Rows are numbered. After the first five, each row is followed by the numbers of the four nearest rows among all rows above it, by straight-line distance, nearest first.
(in the rows, 128 means zero)
1: [139 118 117 136 132  79 119 114 136 191 120 155 110 101 175 115 138 155
  83 133 159 118 119 180  87 137 129  95 121 125 105 106 143 123 148  95
 226 159 123  95 136 129 114 106 136 102 115 115  52 172 159]
2: [107  95  72 137 142  92 125 161  97  49 149 168  87 111 119 118 149 182
 221 165 152  93  99  90 164 100 179 183 123  87 109 156 118  97  97  72
  67 122 101 149 146 121 143 139 102 157 128 128 175  92 111]
3: [143 118  69 125 138 148  95 113 124  81 161 146 128 128 126 144  83 160
 121 118 131 139 130 165 141 114  97 120 129 131 114 112 103 134 111  83
 207 107 156 129 170 150 122 136 137  97  90 137 199 143 119]
4: [126 101  30 129 144 143 101  86 209  29 167 122 128 101 144 154  21 113
 118 106 119 142 140 106 126 129  70 118 149 102 151 108 117  69 102 135
 101 133 131 123 162 193 143 118 127 137 125 131 210 101 149]
5: [135 156 142  92 138 119  75 133 128 180 125 128 118 163  92 148 191 100
  91 117 166 169 146 173 137 132  89 103 128 126 135 136 116 153 136 115
 219 144 161 151 121 137  93  88 125  47 126 133 113 191 124]
6: [135 129 105 135 110 140 136 150 122 104 128 142 137 121 136 117 136 152
 157 105 139 128 120 141 148 123 102 140 129 105 101 104 103 102 123  81
 116 128 128 180 158 177 136 152 157 146 148 139 174 110 143]  3 2 4 1
7: [150 125 121 141 138 104 150 103 200 137 138 146 106 124 161 131  91 162
  95 111 130  90 129 183  86 110 127  66 130 162 128  95 126 102 161  93
 225 101 128 106 158 126 112  96 156 110 126 107  68 150 150]  1 3 5 6
8: [125 123 142 132  90 133 135 123 164 172 124 126 151 171 148 109 170 103
  81 136 116 138 147 138 124 106 148 128 111 102 126 150 116 176 120 122
 156 159 148  92 132 149 103 131 116 130 124 134  49 146 104]  1 5 7 6
9: [128 110  49 127 145 107 146  94 188  74 176 141  75  98 130 155  65 177
 124  93 135  95 121 163 141 102  44 116 155 101 113 153  88 102  99  77
 134 130 128 152 174 182  95 120 133  89 100 135 193 119 114]  3 4 6 7
10: [153 134 101 130 153 121 131 107 183  72 122 118 103  81 171 118  59 139
 157 100 125 105 120 146 117 106  98 121 109 106 138  98 105 115 132  87
  77 134 115 124 159 129 111 125  98 143 137 121 149 108  91]  6 9 4 3
11: [107 171 174  94  97 127  85 109 117 222 112 122 156 140  86  90 172 139
 113 141 152 157 134 154 116 173  85 154  93 147 116 164 101 176 119 136
 238 114 136 134 109 145 130 136 161  81 112 140 129 167 153]  5 8 1 3
12: [162 104 115 140 144 114 152 137 131  20 103 136  96 101 108 108  47 162
 186 125 103 110 108 139 130 112 140 130 124 113 146 133 126  91 136  70
  94 127 124 149 184 167 134  79 102 150 126 134 201  66 122]  10 6 2 9
13: [120 120 111 175 151 127 147 129 144  79 123 147  81 105 134  98 109 153
 152  94 103  94 129  98 137  83 103 132 125  94 108 129 117 111 122 103
 107 111 106 115 166 120 135 142 114 118 152 135 125 108  85]  10 6 12 2
14: [168 145  92 129 150 126 149 108 170 130 127 133 109 117 156 125 110 150
 163  96 147  43 163 121 134 109 133 121  91 128 120  91 145 128 143 108
  96 140 111 126 118 119 115 118 101 151 164 107 112 115 135]  10 13 6 7
15: [145 130 138 114 142 146 126 147 129 129 117 154  97 105 126  86  95 137
  97 109 120 106 110 150 132 121 120 123 114  80 118 122 130 109 118  47
 161 116 142 144 122 110 132 113 114 128 139 154  86 103 121]  13 6 10 14
16: [174 140  73 157 156 153  85 139 143  67 155 108 101  89  57 115 112 131
 155 136 161 133 124 183 224 147  44 125 118  70 125 172 102  63 117  88
 108 135 158 166 185 167 109 127  67  86 135 134 255 111  73]  9 3 6 12
17: [147  83 104 122 145 126 143 101 124 145 105 143  94 107 135 110 138 133
  96  93 130 109 103 135 161  96 117 114 132  75  81 126 164 130 134  66
 160 154 127 104 127 109 114 111 119 120 147 139  89 153 141]  15 1 13 14
18: [175 139  74 111 152 139 119 106 196 104 138 104 131  68 126 123   3 104
  63  93 140 117 141 182 142 130  79  62 140 123 167  84 134  78 115  96
 155 104 176 116 168 151  72  72 157 124 152 138 179 126 122]  4 10 3 9
19: [139 135 155 115 156 156  80 113 147 213 106 109 161 116  98 121 129 138
  48 104 139 158  89 151 103 140  85 125 101 161 141 143 144 140 144 112
 188 157 117 103 124 139  80 136 153  53 113 150  62 202 161]  5 11 1 8
20: [ 72 155 203 128 144 154 175 124 173 130 111 135 168  94 155  62  92 121
  51 116 113  79 124 148 125 158 176 111  69 146 164  83 132 124 151 206
  99 108 142 129 111 107 124 145 133 193 157  67 102 135 110]  14 8 15 10
21: [141 119  82 156 150  97 155 136  68  69 111 122 126  95 119 115 126 166
 187 139 160  86 168 133 167 112  80 129 128  66  68 136 116 108 108  38
  95 134 140 177 160 158  94 156 123 151 143 111 205  94 116]  6 2 13 12
22: [153 152 121  96 132 116 102 143  92 153 139 139 136  98 139 133 175 126
 153 153 129 166 118 149 140 140  88 135 116 119 116 112  95 132 126  97
 159 150 141 177 118 120 123 139 138 124 157 141 150 129 105]  6 15 5 3
23: [183  99  88 157 148 136 110  88 129 105 104 150 118 118 159  74 122 173
  76 107 122 112 153 149 146  87 115  98 109  85  91 108 150 130 112  88
 132 133 103 145 131 133 110 123 141 141 151 102  96 132 144]  17 15 14 13
24: [151 109  73 145 128 118 135 100  97 117 145 108  99  55 140  75 104 187
 184 106 117  91 124 150 142  97 143 124 121  88 127 123 115  80 113  75
 112 141 128 138 141 132 104 124 103 157 124 104 173  93 115]  10 13 21 6
25: [131 108  94  91 117 115 153 144 153  91 163 154 138 110 110 131  44 119
 150  96 119 112 137 140 122 145  88 118 135 155 141 147 119  79 135  88
 199 122 145 113 151 146 102  86 146  80  78 114 165 143 166]  3 9 7 18
26: [135 161 112 113 150 129 110 123 126 120 113 114 111 109 119  86 108 113
 107 106 155 129 118 159 170 123  47 161 124  89 113 146 148 133 114  92
 154 114 145 143 122 143 118 130 109 160 125 137 202 127 127]  6 15 22 3
27: [160 104  65 130 135 129 111 130 132  65 162 113  88 107  98 145  40 150
 173  55 132 110 140 133 139 114  46 130 114 108 115 122 109  61  91  91
  98 132 144 158 191 162 143 141 137 144 104 139 213  41  84]  9 12 4 10
28: [151 100  82 125 114 117 113 150 111 101 110 116 108 155 105 137 110 129
 144  99 123 128 137 118 135 144  83 126 160 134 124 142 106  94 134  88
 179 109 162 133 154 123 137 119 129  98  94 143 160 133  92]  3 25 6 26
29: [123 140 128 162 130 113 113 108  93 148 123 121 112  87 109  90 165 139
 144 119 144 111 127 126 161 133 107 154  87  54  98 133 139 125 130  83
 130 116 143 138 140 117 121 153  98 135 197 112 163 127 118]  26 22 6 13
30: [179 127 114 106 131 156 114 102 180  87 126 106 100 107  82  90 144 110
 131  99 148 176 145 149 188 136  83 134 131  99 129 143  90 132 161  99
  62 143 160 171 156 147  84 111 101 111 111 156 199 133 105]  26 16 6 10
31: [155 133  72 144 142 125 170  99 123  37 145 121 140 117 128 143  84 113
 201 108 123  88 109 146 111 115  98 140 153 108 117 125 118  81 116  95
 155 121 118 133 180 133 120 113  89 146 133 129 232  84  99]  12 10 27 24
32: [148  96  76 159 140 107 107 125 166  86 135 131  94  85 128 107  76 138
 121 107 137  83 160 162 127 129 112 136 125  95 130 131 123 124  95  94
  91 139 122 151 151 136 120 126 123 155 114 143 186  87  99]  10 24 13 27
33: [114 107  99 131 174 134 110 159  96 115  70 125 150  80 143  94 192 179
  93 127 134  91 142 127 149 102 220 112 114  53  94 152 191 140 127  74
 101 117 135 121 137 116 125 134 101 133 176  82 106 101 113]  29 23 17 15
34: [129 126 148 112 135 149  79 106 122 228 103 143 118 118 150 128 184 158
  71 150 135 147  91 139  86 123 118 112  89 158  96 123 105 163 134 149
 234 155 132  90 103 115 124 130 179  87 145 119   1 217 136]  19 1 11 8
35: [116 144 131  97 127 141 141 101 145 102 124 123 124 104 137 129  49 140
 167 102 130  61 100 123 101 144 112 126  97  90 130  95 130 130 116  67
 143 151 137 100 135 146 143 114 118 174 119 171 157 134 136]  10 15 14 32
36: [143 129  96 117 154 127 162 123 144 135 172 167 153  91 127 127  79 168
 187 119 123  69  97 106 111  97 166 126 129  64 145 114 154  99 111 179
 141 134  86 108 126 136 109 105 109 170 147 124 120 118 128]  14 35 24 13
37: [155 134  93 135 202 119 120  86 136 121 142 127  72  76 167 106 145 143
  92 109 128  58 140 150 123  65 132 125 109  93 105  72 119 145 111  93
 122 140  46  87 132 145  97 117 137 148 146  99  63 129 121]  23 14 17 13
38: [128 150 134 117 100 129  91 162 202 178 129 119 155 160  97 152 150  92
  81 135 117 198  89 161 124 120  24 107 170 180 139 140 125 141 126  95
 246 116 148 134 132 152 138 128 161  51 119 157 124 194 111]  5 19 11 28
39: [143 141 125  94 140 181  78 116 172  82 113 105 124 123 100  85 112 142
 128 125 113 176 126 158 181 140  66 109 138 102 147 130 151 110 127 119
 127 150 159 149 151 117 107 138 107 106 127 149 182 123 103]  30 26 28 3
40: [136 150 134 155 133 116 128 143 130 239 114 144 118 151 154 120 189 167
  99 123 117 137 116 127  95 119 137 110 111 191 121 117 162 144 116  92
 255 122 149 114  93 139 139 130 191  89 129 129  23 199 168]  34 1 19 11
41: [172 122  62 155 132 138 117  96 140  57 123 125 126 136 135 137 100 142
 116 109 163 121 151 163 150 131  93 125 143 137 123 126 124  96 117 107
 127 109 166 120 152 167 129 105 124 137  93 142 219  94 118]  3 32 28 31
42: [140 140 116 112 161 127 121  94 169 171 136 133 117 124 125 117 139 137
 100 157 132  73 123 164 137 128 107 121  72  97 119 159 123 129 155  86
 181 143 116  78 132 130 128 105 128 124 145 100  92 133 139]  17 1 15 8
43: [ 88 126 161 105 111 136  89 125  89 168 110 127 125 148  84 139 205 126
  94 126 137 139  83 137 122 124 104 172 147 148  90 210 137 150 120 133
 177 101 133 156 131 151 141 135 137  93 143 146 137 189 155]  11 5 22 19
44: [134 127  78 145 147 122 123 102 112 122 151 169 109  77 165  85 120 164
  76 112 117  60 157 136 104 102 175 103  59  93 100 106 156 168 129  78
  85 133 110 152 175 126 118 137 120 174 118 131  84 128 135]  23 37 14 15
45: [128 134 122 113 104 133  75 150 162 198 129 124 136 157 136 137 124  86
  89 145 114 185 106 158 156 126  69 134 143 169 119 135 121 147 137  86
 255 108 159 113 106 158 128  83 146  25 118 182 140 171 108]  38 5 11 19
46: [150 119 188 130 132 169  87 136 103 225 116 147 116 121 126 110 225 168
 124 117 131 157  89 162 104 150 101 158 105 153 101 152 169 161 134 137
 241 126 127 118  88 124  96 114 159  79 116 140  18 205 126]  34 40 19 11
47: [142 172 134 150 122 125 108 155 100 129 107 126 123  96 106 111 222 187
 161 119 149 104 129 137 116  98 104 138 155  69  79 135 132 108 115  60
 141 144 131 136 176 151 100 153 119 123 120 106 128 104 106]  29 6 22 21
48: [140 127  76 155 116 128  89  82 153 121 160 130 123 137 139 135  93 143
 105 136 121 139 132 150 142 122  68 131 120 152 139 162 113 146 126  89
 216 140 106 135 170 143 109  83 137 116 128 159 137 125 139]  3 28 42 25
49: [173  97 109 114 153 141 116  95 185 146 101 123 150  73 136  81 109 131
  42 141 143  63 118 172 155 100 108  61  91  94 106 108 144 114 117 107
 132 154 124 124 118 111  75 135 139 122 152 123  99 155 151]  23 17 42 15
50: [155 142 164 145 143 103  84 129 178 195 117 108 132  97 159 145 171 149
  71 129 122 121 123 106  62 105 202 110  99  91 117 119 150 174 151 140
 170 153 142 107 131 128 120 150 131  84 154 128  19 150 156]  8 1 34 40
51: [127 114 104 146 141 120 153 116 127 115 156 133  84 103 147 120 110 180
 165 108 150  67 123 150 142  88 133 128 105 105 119 110 136 111 134 132
 116 112 119 104 115  88 158 146 111 119 158 121 104 103  93]  13 14 24 10
52: [113 127 123  98 137 135 152 140 131 115 117 101 135 110 139 103 116 114
  98 154  97 112 147 127 166 146 131 136 114 131 116 136 117 122 131 115
 108 127 150 168 148 129 107 133 132 172 142 136 170 132 123]  6 26 22 32
53: [115 119  68 117 151 111 109 141 145  63 153 119 109 124 120 103  76 144
 193  96 135  92 131 158 127  92  83 112 141 125 114 126 137  50 120  66
 118 100 111 165 169 196 142 155  97 132 139 161 201 101  95]  27 31 6 32
54: [147 116  61 134 131 153 198  71 174 139 118 142  95  88 159 132  57 181
 159  95 128  78 109 124 146  97  94 104  91 118 139  96 155  93 117 138
 166 125  99 101 102 129  83  89  92 140 122 116  90 126 117]  14 36 51 10
55: [137 124  55 136 129 134 127 124 115  63 159 141  94  75  98  87  66 182
 185 125 121  62 101 182 166 149  73 145 173 126 155 126 122  54  95  63
 195 121 120 144 169 164 112  62 113 118 101 150 224  94 106]  31 53 9 12
56: [130 117  79 135 154  84 121 128 176  74 108 130 105 119 120  84  80 133
 135 111 135 104 142 157 182 140  84 101 169  64 136 121 122  70 145  31
 114 136 133 137 176 175  92 145 108 135  78 133 203 103 130]  32 53 41 9
57: [167 127 100 155 153 105  84 111  99 110 116 130  86  73 138  77 167 193
 153 134 134  92 116 167 119 105 107 103 115  55  74 150 154 136 111  48
 130 125 102 134 158 168  87 145 114 102 139  92  93 118 115]  47 23 29 24
58: [ 95 108 127 150 130 127  76 128 120 202  92 159 129 123 133 176 193 128
 121 147 123 119 118 133  87 159 115 126 108 168 125 103 144 176 154 108
 241 140 113  84 107 113 126 126 167  52 135 126  32 196 116]  34 40 46 1
59: [134 105  87 139 140 110 127 120 166  55 129 139  93 101 148 108 102 141
 152 123 130  62 170 163 170  90 102 115 122  63 120 100 120 113  87  21
 130 124 177 140 183 164  94 143 106 120 142 139 206 108 106]  56 32 21 53
60: [174 146  95 160 106  98  82 161  86 163 115 125 141 110 101  97 220 191
 147 119 158 115 135 152 123  75 129 127  99  37  85 148 142 127 107  58
 191 167 115 134 142 150  93 150 133 110 129 150  82 122 142]  47 57 29 17
61: [130 145 103 122 149 133  97 126 163 191 130 120 102 102 138 130 169 163
  71 104 167 109 133 149 133 120  99 126 113 110  98 112 143 115 133  79
 168 164 141 111 116 129 117 132 113  80 141 120  89 138 129]  42 17 1 15
62: [145 116 116 135 164 137  96 133 126 152 129 114 125 123 135 110 163 159
  80 103 127 111 134 165 114  90 103 121  81  68 100 127 149 111 140  35
 148 123 152  98 126 155 120 133 104 117 105 125 103 136 139]  61 17 15 42
63: [181  99  73 149 153 112 122 139 146 149 110 133  79 103 133 121 125 161
 129 106 115  89  90 154 113 126 109 110 124  92 146 157 136 114 130 109
 196 143 103  89 158 122  95 109 108 107 149 124  75 161 142]  17 42 1 61
64: [ 86 137 149  94 112 144  98 141 119 184 105 154 149 144 121 128 162 114
  74 152 121 130  95 118  95 151  97 127 149 162 110 139 149 149 119 123
 204 141 119 118  74 142 130 108 168 104 121 142 118 187 161]  43 11 19 58
65: [116 160 105 121 133  99 132 151 128  89 143 135 132 122 113 150 111 123
 131 111 137 106 130 147 154 114 109 129 130 158 100 129 114  94 109 102
 137 138 154 118 156 161 131 154 163 155 144 146 155 147 135]  6 52 28 3
66: [145 127 142 131  98 123 143 120 159 210 109 139 136 122 149 111 134 109
  75 166 115  95 123 111  86 125 160 154  97 110 126 116 146 151 127  98
 161 137 135  99  97  93 128 122 187 148 120 114  15 164 144]  8 50 1 42
67: [131 127 133 113 151 128 109 117 144 158 131 112 112 101 150 100 137 117
  99 142 151 105 100 151 114 104 130 137 104  80  83 142 149 151 168  84
 184 155 148  88 147 138 103 110 143  98 126 124  60 171 129]  42 17 61 1
68: [126  94 141 119 112 131 146 151 134 117 125 128  97 132 118 106 140 142
 117 158 139 132  99 125  99 153 151 139  89 138 114 137 162 160 140 103
 224 131 121  99  84 134 124 120 144 134 137 139  29 170 164]  67 66 1 64
69: [122 117  98 135 137  91 161 122 156  79 153 143 121 164 126 156  48 113
  93 107 115 126 112 163 119 150 101 131 131 203 173 107 131 125 152  91
 218 165 140 112 135 137 126  87 154  80 119 117 139 152 130]  25 48 7 3
70: [123 124  83  96 117 156 135 123  93 103 142 150 103 139 126 110  49 156
 180 120 112 118  89 137 145 142  91 137 146 157 168 129 127 106 120  65
 244 116 117 116 124 121  94  82 158 107 141 148 207 127 156]  25 3 55 48
71: [145 133  89 160 161 120 127 115 106  94 142 107 114  86 167 100  90 171
 141 139 131  53 161 152 113  98 177  96 123  88 125 121 116 130 120 100
  72 115 134 149 165 154 121 125  93 187 135 120 140  90 125]  24 32 44 10
72: [155 116  86 127 149  99 100 106 162 135 112 142 102  96 129 115  79 143
 120 130 173 105 124 192 157 111  84 164 141  61 142 109 166 134 125  21
 162 146 147 142 156 152  87 110 102 146 127 146 178 152  87]  26 59 32 56
73: [141 119  95 104 130 112  99 119 142  90 120 147 134 148 107 147  50 125
 129 136 133 160 140 165 158 146  94 129 147 165 173 122 114 120 124  78
 208 149 120 144 163 184 147 116 187  87 137 153 196 146 106]  3 69 48 28
74: [131 126 109 104 185 133 137 111 120  81 123 154 131 116 194  63 135 155
  71 143 108  76 170 103 114  94 168  88  89  68  92 119 144 121 123  30
  67 101 113 130 154 131 112 162 124 173 138  95 131 104 105]  44 71 23 33
75: [120 122 176  76  94 182  88 130 159 157  92 105 186 135 147 125 139 101
  26 140 106 130 162 133 115 137 122 122 128 177 127 128 122 177 148 142
 188 131 148 112 124 135 104 136 125  98 133 123 118 166 158]  64 8 19 11
76: [123 129 106 130 101 153 124 107 148 136 123 167  48 120 142 162  75 142
 145 117 119 135  68 128 120  93 127 101 130 169 133 123 136 101 129 111
 217 108 121  72 136 120 118  87 133 102 127 155  80 126 150]  7 63 48 54
77: [147 156 115 128 187 111  69  86 156 113 104 113 111  84 140  74 125 127
  79 111 146 120 112 194 179 129  78 123 124  72 123 111 131 121  83  85
 180 144 158 158 161 142 127 125  93 138 154 140 164 104 120]  26 72 39 15
78: [111 110 116 134 126 140 164 119 146  54 134 142 104  99 177 139  50 126
 152 129 101  94 112 143 142 118 136 155 150 110 138 140 104  70 118 113
 125 125 130 148 138 155 164  72 135 154  95 139 219  85 107]  12 31 32 41
79: [114 136  99 112 140 135  68 120 110 105 130 152  94 140 104  74  83 125
  88 116 137 133  90 156 174 137  54 156 121 114 137 137 128 113 135  44
 212 117 149 128 138 162 107 101 117 117 135 128 234 127 114]  26 3 70 72
80: [100  99  97 144 116  97 116 121 120  61 149 148 102 102 106 103 132 103
 169 132 133 130 100 134 134 130  75 148 160  90 123 162 136  35 113  93
 109 126 146 165 153 178 176 144 132 146 133 137 205  80 104]  53 6 78 31
81: [142 143 175  77 115 102  68 148 164 199 121 115 166 155  93 115 189 113
  91 170 129 171 150 151 138 184  71 145 112 174 125 130 137 156 156  84
 193 130 182 175 136 133 113 139 144  77 136 141 149 168 145]  11 5 38 45
82: [133  92 137 131 132 129  89  99 147  91 146  97 120 147  82 159 109  90
 105  86 133 161 103 185 147 146  53 123 124 189 115 123 124 132 133 137
 195 134 144 153 151 143  98 122 124  98 108 154 217 146 153]  3 48 73 28
83: [140  99  97 116 141 117 131  79 187 143 157 144  88 152 177 123  71 122
  50  90 118 134  79 176 146 119  83  87 155 233 139  53 168 106 125  86
 248 132 114 107 133 100  78  94 164 105 142 103  78 168 174]  7 69 76 1
84: [107 157 149 127 155 121 141 157 143 128 138 121 152 111 169 139  93 103
  78 145  97  89 138 142 137 148 147 130  93 100 126 115 135 109 118 131
  90 131 127 129 137 112 126 138 147 173 162 113 131 137 144]  52 65 20 14
85: [124 157 112 129 145 106 105  99 178 119 134 147  86 130 132 126  72 136
 101 122 104 128 134 133 120 123 123 132 113 153  93 123 114 107 148 106
 130 121 153 143 179 166 113 125 116 146 121 108 137 135 145]  65 52 10 48
86: [153 132 125 121 157 137 136  71 237 132 125 137 120 123 136 129   1 105
  73 114 124  78 152 143 151 124 133  66 125  88 148  54 132 127 118 143
 140 134 149 126 179 138 102 122 167 154 130 142 127 119 125]  18 85 49 10
87: [136 179 107 122 119 168  75 127 129 183 113 153 159 130 102 124 255 151
  64 134 149 192 151 157 165 141  53 116 120  96 114 120 152 141 144  62
 193 166 150 124 152 162 116 141 141  20 132 142 101 162 116]  5 61 81 19
88: [133 134  90 153 127 137 121 106 165 134 115 123  87 116 146 130  63 161
 133 130 129  92  87 164 154  88 113 113 131 146 126 106 106 107 133 117
 208 143 151  97 160 152 143 108  76 131 128 132 117 149 140]  76 85 63 48
89: [145 119  90 154 149  88 168  96 131  87 132 135 124 105 157  92 116 175
 168 107 126  81 133 142 151 115 151 124 130  91  94 115 159 126 142 126
  93 110 106 105 128 139 128 142  61 204 127 109 131 105  80]  71 51 14 24
90: [161 137 120 136 118 114 122 123 101 160  96 125 121  96 108 123 189 155
 125 140 132 100 139 121 112  82 142 141 137  83  83 142 145  98 120 107
 149 163 101 104  91 132  88 157 119 100 119 127  86 133 118]  60 47 61 17
